Moves between nodes:
state | m x t
gp | qh ns pn
qb | bl ql bs
fq | sg jq rl
gt | dm nj lb
jm | fc zh fz
fc | lj dc ns
sj | fq tq dm
pn | cr gp dr
nj | dm lb gt
dn | pg zg lq
hl | cr cr cz
fs | fz rr qh
hn | lc nf hl
sr | jt jq mg
mn | rr lj ns
jf | hh tq jt
tt | pp sg bq
lp | mg lq pp
zg | dq nq dn
mg | jq sr sj
mc | ns fj lb
gn | bh cz mg
rl | tt fq tp
dm | rl ft lm
bl | dr lz dq
dr | hl cr fj
fr | tq gn pg
sg | lp bh tt
zh | dc lm jm
ns | fs mn gp
fl | gt bq lj
pg | jf fr sr
bs | rh gh ql
zm | mn fc mc
pp | lq lp nj
dq | fj bl jc
lm | zm dm zh
ql | gh bs qb
tq | bc td jf
lj | lb fl mn
tj | cc cz lc
rh | gp mc lz
jt | pg jf jq
bc | nq hn hh
fz | zm jm gh
dc | fl tp fc
jc | nf dq td
gh | mc fz bs
nq | gn lc zg
qh | gh bs cr
jq | bh zg fq
cz | qb hl tj
fj | bl dr nf
cr | bs qh hl
td | hn jc tq
cc | dq qb sz
rr | jm lb fs
hh | zg bc lq
lb | zh gt rr
nf | tj fj hn
sz | dr cc gn
lc | tj tj nq
bq | nj tp fl
ft | dn nq bh
lq | bh dn bq
tp | lb rl dc
lz | pn mn bl
bh | lq ft sg

The rows follow the links: the fewer symbols apart two nodes are, the more alike their rows tend to be.

Row, then node:
 +226   -238    +10   +137   -571   -645   -553   -296   +513   -150   -156   +606     -9    -79    -98   +216  -1041   +959   +172   +479     -8   -295   +293   +219   -159   +159   +147   -196    -53    +89   -468    -57   +539   +466   -477     +3    -45    -39   +488   -467   -359   -113    -87    -77   +105   +352    +86    -97   +390   +448   -329   -380    -99 -> lb
 +144   -186   -213   +249   -263   -547   -198   -307   +500   -194   -133   +746    +55    -67   -209   +284  -1103  +1049   +192   +338   -135   -159    +57   +374   -136    +92   +404   -188   +356    +63   -316   -212   +487   +277   -424   -109    -16    -26   +434   -316   -259    -25   -231   -179   +120   +452   +327    +54   +668   +488   -434   -289   -123 -> tp
-346  +322  -154   -95  +909  +679  +797  +169  -394  +113  +123  -344   +88   +24  -112  -283  +733  -794   -22  -479  -196  +395  -587  -225   +79  -190  +132  +284  +536  -237  +352    -1  -527  -568  +395   -55   -39    +8  -308  +555  +182  +191  -128  +101  -164  -216   +76  +196   +22  -505  +117  +338   +81 -> gn
-454  +289  +428  -472  +409  +371  +304  +213  -245  +326  +448  -577   -60  -238   +26  -537  +428  -396  +423   -72  +166  +170  -568  -631   +42   +98  -174  +505  -453  -338  -350  +389  -201  +402  +316   +56   -85  -396  +337  +169  -611  +290   +23  +225  -745  -329  -123  +149  +171  -719  +150  +347  +156 -> jf
-558  +434   -24  -457  +644  +583  +558   +88  -281  +226  +268  -381   -31  -159  -183  -449  +524  -523  +220  -177  -276  +324  -649  -723   +96    +4   +42  +613  +129  -397  -429  +348  -247   -77  +384    +1  -216  -353  +161  +139  -497  +206  -206  +145  -538  -328  -127  +345  +276  -786   -42  +234  +140 -> hh
 +338   -288   +305   +172   -548     -7   -421   +177   -195    -78    -79   -394    -51   +278   +469   +250   +649   -525   -423   -169   +297   -169   +623   +309   +118    -93   -582   -320   -622   +354   +687    -98   -227    -80    +83   +180   +172   +201   -574     -9   +724   -118   +384    -77   +327   -118   -149   -415  -1031   +230   +480    +71    -37 -> pn
 +134   -148   -294   +319   -118   -502   -106   -330   +489   -219   -170   +774    +94    -77   -232   +269  -1117   +997   +210   +260   -224   -120    -24   +418   -159    +95   +504   -181   +551    +32   -234   -274   +425   +170   -394   -127     +3    +41   +361   -173   -165     +1   -290   -163   +173   +490   +356   +131   +675   +513   -394   -288   -111 -> nj
+255  -247  +369   -63  -813  -623  -739  -160  +364   +20   -14  +290   -60  -120  +203  +148  -678  +753  +260  +537  +276  -351  +420  +138   -56  +286  -200  -186  -631  +140  -462  +126  +487  +809  -400  +127   +58   -53  +460  -494  -427   -46  +163   +30   -87  +255  -124  -249   +67  +382   -71  -302   -21 -> jm
  -15   -261   -211   +357   +259   -335   +249   -237   +472   -260    +67   +718   +281    -73   -233   +137  -1025   +887   +247    +16   -212    -30   -425   +453   -261    -52   +605   -219   +617    -40    +30   -443   +205   +134   -233   -191   +224    -66   +379    +95    -50   +140   -295   -177    +34   +421   +733   +212   +776   +508   -329    -58   -119 -> rl
 +153   -150   -220   +204   -356   -525   -296   -346   +486   -136   -182   +734    +80    -83   -230   +265  -1088   +956   +193   +398   -182   -169   +100   +316   -142   +110   +395   -144   +337    +48   -409   -176   +517   +210   -431    -95    -51    -28   +402   -350   -294    -72   -244   -187   +162   +471   +233   +107   +601   +461   -448   -399   -112 -> gt
  +8  +591  -656  -359   +18  +316   -83   -73  -380  +167  -627  -163  -241  +190  -256   -37  +698  -721  -405   -63  -478  +240  +438  -468  +352   -31   -21  +276  +472   -96  -256  +251    +2  -855   -22   +71  -591  +235  -487  -110   +21  -354   -16   +53  +482  -197  -847   -20  -376  -375   -73  -236  +175 -> nf
+190  -216   +38   +74  -709  -634  -619  -265  +476   -50  -222  +538   -30   -84   -61  +249  -930  +896  +142  +550   +49  -271  +430  +177  -104  +231   +78  -192  -161  +107  -517   +19  +598  +569  -451   +24  -101   -21  +466  -511  -377  -128   -53  -101  +121  +332   -11  -104  +324  +438  -299  -369   -58 -> lj
-192   +56  -319  +259  +988  +219  +812   -53  +107  -167  +169  +339  +236   -46  -301   -89  -354  +228  +175  -303  -289  +184  -813  +207  -112  -200  +644    -2  +977  -175  +260  -358  -198  -350   +70  -233  +167    -5   +38  +491   +32  +254  -334   -41   -78   +67  +630  +429  +739   +34  -221  +182   -61 -> ft
-439  +464  +157  -540  +371  +368  +221  +164  -257  +319  +310  -564  -169  -187  -122  -511  +481  -470  +240   +27   +86  +214  -368  -814   +79   +54  -175  +560  -353  -309  -552  +531  -188  +179  +343   +24  -213  -262  +224    +4  -591  +116   -40  +267  -661  -440  -448  +186  +203  -835   +51  +174  +104 -> tq
+202  -454  +431  +289  -275   +81  -139  +186  -216   -91  +136  -371   +55  +212  +516  +208  +610  -471  -327  -325  +377  -173  +344  +452   +18  -125  -475  -389  -557  +296  +881  -191  -359   -38  +161  +114  +386  +173  -564  +178  +783   +38  +320  -119  +211   -81  +185  -354  -948  +296  +480  +264   -52 -> ql
  +90   -214   -324   +356    -35   -401    +46   -312   +494   -302    -98   +825   +154    -21   -236   +284  -1015   +954   +146   +163   -269    -77   -155   +398   -194    +27   +569   -195   +665    -17   -171   -367   +354    +60   -363   -184    +13     +6   +320   -108    -85    -15   -302   -259   +212   +460   +485   +200   +705   +572   -442   -194   -121 -> bq
+254  -329  +366   -52  -944  -578  -807  -169  +358   -40    -1  +259   -68  -111  +212  +197  -653  +697  +150  +500  +218  -329  +469  +102  -133  +228  -247  -184  -705  +156  -401   +93  +472  +766  -374  +110    +8   -84  +430  -570  -311   -80  +147   -59   -34  +263   -86  -227   -41  +384   -80  -344   -54 -> zm
 +157   -161    -54    +63   -579   -645   -543   -342   +442   -150   -129   +612    -14    -96   -166   +193  -1000   +926   +184   +488    -65   -236   +260   +186   -123   +177   +233   -122    -20    +24   -527    -52   +559   +436   -469     -5    -61    -75   +498   -476   -392   -116    -77   -108   +117   +366    +90     -7   +470   +424   -337   -396    -43 -> dc
-300  +652  -259  -522  +128  +371   +27   +90  -358  +364  -210  -398  -250   -62  -222  -326  +657  -694   -78   +51  -254  +281   +56  -813  +264   +67  -151  +555   +39  -268  -634  +520    +2  -335  +129  +116  -562   -89   -41   -96  -445  -141   -41  +192   -96  -334  -861   +83   -19  -786   -46   -95  +211 -> td
+255  -198  +182   -12  -826  -681  -722  -228  +450   -65   -53  +429   -46   -94   +16  +166  -828  +870  +188  +566  +132  -332  +446  +115   -92  +250   -52  -196  -436   +88  -520   +83  +551  +671  -395   +22   -20   -57  +482  -571  -407  -115   +37   -63   +28  +232   -53  -149  +239  +381  -204  -349   -38 -> fc
 +263   -199   +193   +187   -263   +161   -128   +189   -341    -15   -133   -391    -63   +286   +376   +200   +777   -687   -464   -355   +269    -95   +497   +349   +124   -137   -467   -314   -354   +260   +767    -90   -291   -311    +89   +140   +133   +263   -701   +189   +812    -91   +337    -39   +377    -74   -154   -352  -1014   +176   +472   +134    +12 -> cr

Each walk starts at a row. The symbols on each line, taken left to right, move it on to the next node.
Each answer is a row, close to the row of the node it stands for.
start -437  +122  +530  -299  +546  +357  +393  +250  -203  +251  +607  -535   +21  -301   +84  -488  +345  -274  +462   -59  +272  +143  -692  -541   -49   +29  -165  +391  -540  -322  -209  +338  -265  +454  +448   +42  +105  -395  +336  +234  -490  +375    +3  +216  -804  -310   +97  +178  +257  -584  +213  +399   +52
x t t
 -401    -51   +325     +3   +884   +337   +743   +226     +9    -27   +660   -239   +184   -215    -34   -354     -3    +28   +403   -286   +196   +145  -1015   -119   -178    -99   +195   +188    -57   -262   +189     -8   -402   +304   +418   -150   +347   -313   +341   +494   -213   +476   -145   +120   -776   -169   +649   +303   +529   -320   +119   +496    -29
m t m
-155  -281  -123  +536  +728   +65  +736   -10  +249  -245  +235  +422  +265   -16  -137   +73  -555  +414  +194  -337   -90  +112  -688  +537  -235  -239  +563  -196  +731   -24  +517  -479  -245  -138  +111  -213  +357   -11  +121  +471  +277  +284  -300  -175   -85  +268  +929  +293  +552  +321  -156  +240  -172
start  -27  -240  -241  +504  +560   -76  +541  -120  +316  -319   +89  +575  +229   +28  -215  +164  -687  +581  +139  -204  -187   +31  -560  +602  -244  -133  +620  -256  +809   -15  +395  -478   -24  -171   -34  -212  +317   +34  +115  +349  +248  +177  -299  -212   +85  +317  +882  +234  +579  +494  -200   +90  -139
m m t
 -45  -259  -190  +500  +655   +40  +631   -45  +270  -291  +190  +512  +255   -10  -174   +44  -562  +448  +129  -310  -157   +73  -661  +568  -218  -188  +616  -214  +802   -32  +488  -519  -170  -152   +21  -214  +322   +29   +59  +404  +291  +258  -308  -150   -26  +316  +924  +302  +598  +388  -183  +209  -160
m m m t
-233  -199   +85  +248  +776   +97  +643   -13  +281  -232  +440  +317  +264  -141  -123  -146  -592  +499  +392  -217   -83   +82  -923  +277  -224   -91  +529   -24  +461  -180  +274  -391  -214  +199  +139  -211  +379  -167  +338  +400   -15  +372  -261   -54  -361  +200  +923  +398  +739  +161  -168  +262  -113
start -435   +10  +538  -186  +645  +409  +557  +273  -121  +128  +712  -439  +105  -274   +71  -478  +257  -203  +440  -228  +286  +173  -874  -335  -127   -39   -55  +285  -361  -255   +37  +195  -411  +461  +423     0  +248  -407  +339  +355  -353  +418   -36  +159  -849  -241  +370  +197  +272  -509  +180  +477    -2
t t x m
-365  +649  -222  -503  +482  +508  +314   +91  -346  +292    -9  -450  -155  -108  -273  -440  +634  -688   +18   -15  -199  +321  -272  -797  +222   +16   -35  +611  +162  -287  -499  +452  -170  -320  +273   -10  -430  -122    -8   +87  -475   +20  -111  +249  -305  -386  -602  +208  +245  -830   -77  +102  +168
t m t
 -440   +179    -50    +32  +1059   +474   +934   +147    -60    -29   +426    -60   +140   -146   -240   -338    +70   -112   +290   -331    -99   +305   -919   -206    -78   -189   +426   +287   +524   -310    +87    -94   -413   -163   +398   -180   +134   -252   +133   +513   -118   +355   -308     -4   -491   -115   +552   +409   +614   -418    -89   +349    -36
start  +390   -451   +479   +133  -1020   -487   -814    -20   +126    -19    -58    -31   -117    +64   +409   +329   -141   +246    -91   +305   +416   -359   +760   +271    -58   +175   -495   -351   -908   +319    +53    +60   +251   +565   -279   +167   +133    +61    -12   -417   +165   -149   +367   -105   +165   +143   -154   -451   -621   +399   +222   -208    -65
t m t x
+153  -174  +105   -13  -700  -600  -643  -252  +462   -47   -45  +452   -56  -157   -53  +172  -894  +889  +217  +559   +93  -224  +347  +110  -171  +215   +44  -111  -302   +26  -587   +83  +590  +617  -405   -24   -95   -80  +521  -563  -484  -113   -52  -114   -27  +291   -10   -99  +326  +280  -270  -378   -72
m m m m
  +70   -114   -213   +205    -49   -473    -75   -272   +495   -205    -51   +749    +99   -124   -237   +128  -1097  +1031   +317   +306   -183   -145   -210   +289   -186    +85   +498   -110   +438    -60   -367   -208   +433   +293   -361   -129    +30    -76   +509   -187   -370     +1   -243   -119     +7   +419   +410   +187   +855   +442   -446   -201   -119
start +284  -567  +663  +235  -570  -131  -374  +190   -67   -77  +216  -352    +5  +100  +561  +226  +253  -162  -143   -84  +571  -305  +444  +442   -62   -35  -566  -436  -943  +338  +648  -125  -167  +404   +62  +143  +436   +66  -204    +7  +529   +64  +383   -64   +44   -15  +191  -403  -845  +373  +497  +151   -73
t t t t
+301  -467  +516  +255  -343   +27  -169  +207  -213   -64  +136  -412   +34  +199  +538  +186  +455  -393  -258  -311  +505  -197  +327  +439   -37   -74  -492  -402  -679  +343  +862  -160  -334  +116  +122  +119  +399  +189  -500  +219  +721   +14  +404   -30  +147   -31  +133  -367  -867  +320  +502  +219   -93
m t x
+312  -307  +319   -47  -953  -650  -886  -166  +324   -92   -61  +234   -63   -51  +168  +240  -572  +658  +106  +525  +231  -380  +550   +90   -76  +267  -262  -195  -698  +183  -383  +107  +507  +713  -394  +112   +86   -23  +359  -634  -246  -166  +209   -22   +60  +214  -132  -270  -131  +455   -36  -308   -63
start  -474    +67   +271   -127   +769   +216   +560    +68    +96    +59   +589    -38   +218   -311   -153   -438   -281   +216   +556    -94    -33   +143  -1019   -349   -169    +48   +299   +342    +61   -363   -210    +96   -213   +422   +269    -68   +211   -429   +521   +230   -536   +408   -224    +99   -749   -130   +465   +371   +710   -376    -89   +355    -23
m x m
-166   -93  -186  +355  +924  +185  +812   +14  +138  -254  +250  +348  +275   -61  -155  -103  -323  +217  +140  -436  -225  +140  -843  +348  -170  -159  +554   -79  +828  -152  +478  -484  -320  -251  +176  -206  +327   -22   +44  +491  +207  +253  -286  -105  -126  +123  +861  +379  +528  +159  -152  +281   -81
m x x
-392  +547  -325  -223  +899  +599  +760  +155  -283  +117  +101  -268   +18   -52  -322  -401  +533  -578   +75  -339  -290  +410  -623  -500  +109  -179  +259  +469  +575  -314   -84   +94  -313  -529  +345  -109  -138   -67   -59  +398  -180  +144  -232  +186  -271  -307   -89  +387  +361  -609   -38  +268  +103
start +101  +426  -521  -161  -195  +241  -187   -12  -407  +127  -605  -261  -255  +261  -116  +134  +747  -770  -556   -98  -293  +117  +656  -227  +298   -65  -211  +107  +250   +44   -34  +163   -20  -786   -32   +98  -457  +313  -618  -108  +295  -385  +112   +16  +568  -201  -821  -180  -648  -221   +37  -244  +124
m t t
-169  +681  -479  -472   +29  +382   -17    -9  -388  +323  -470  -279  -290   +44  -271  -140  +698  -736  -283   +53  -360  +237  +333  -653  +345   +50   -86  +455  +249  -109  -474  +413   +80  -610    +2   +90  -647   +74  -309  -148  -234  -308   -19  +152  +221  -269  -941   +36  -215  -625   -99  -202  +148
m x x
+186   +92  -282   +40  -181  +257   -79   +66  -380   -10  -468  -304  -168  +348  +126  +200  +872  -846  -611  -230   -46   +51  +660   +50  +261  -150  -337   -94  +115  +210  +420   +45  -225  -778   +37  +121  -185  +349  -760   +91  +650  -279  +218   -26  +599  -186  -500  -257  -832   -53  +254   -39   +45
start   -2  -278  -272  +520  +452  -133  +446  -185  +372  -310   +92  +678  +272   +28  -200  +213  -763  +639  +142  -149  -223   +44  -466  +564  -223  -152  +593  -265  +813    -4  +328  -551    -8  -116   -77  -217  +277   +20  +144  +232  +250  +142  -315  -225  +100  +346  +883  +233  +598  +499  -259   +18  -152
t t m m t
+186  -180   +51    +8  -535  -602  -519  -255  +479   -13   -79  +534   +25  -165   -38  +200  -991  +961  +293  +526    -6  -217  +234  +155  -121  +282  +141  -125  -111   +23  -550   +26  +584  +583  -466   -58   -39   -86  +511  -469  -539   -64   -73   -47    +1  +339   +88    +5  +491  +388  -325  -334   -91
m x x m
 +125   -181   -284   +196   -406   -523   -374   -372   +530   -172   -192   +753     +9     -6   -214   +255  -1024   +968    +87   +409   -160   -226   +207   +282   -161    +87   +355   -124   +283    +50   -486   -157   +490   +248   -382    -77    -13    -30   +428   -410   -291   -103   -237   -186   +206   +399   +207    +71   +527   +461   -430   -383   -119
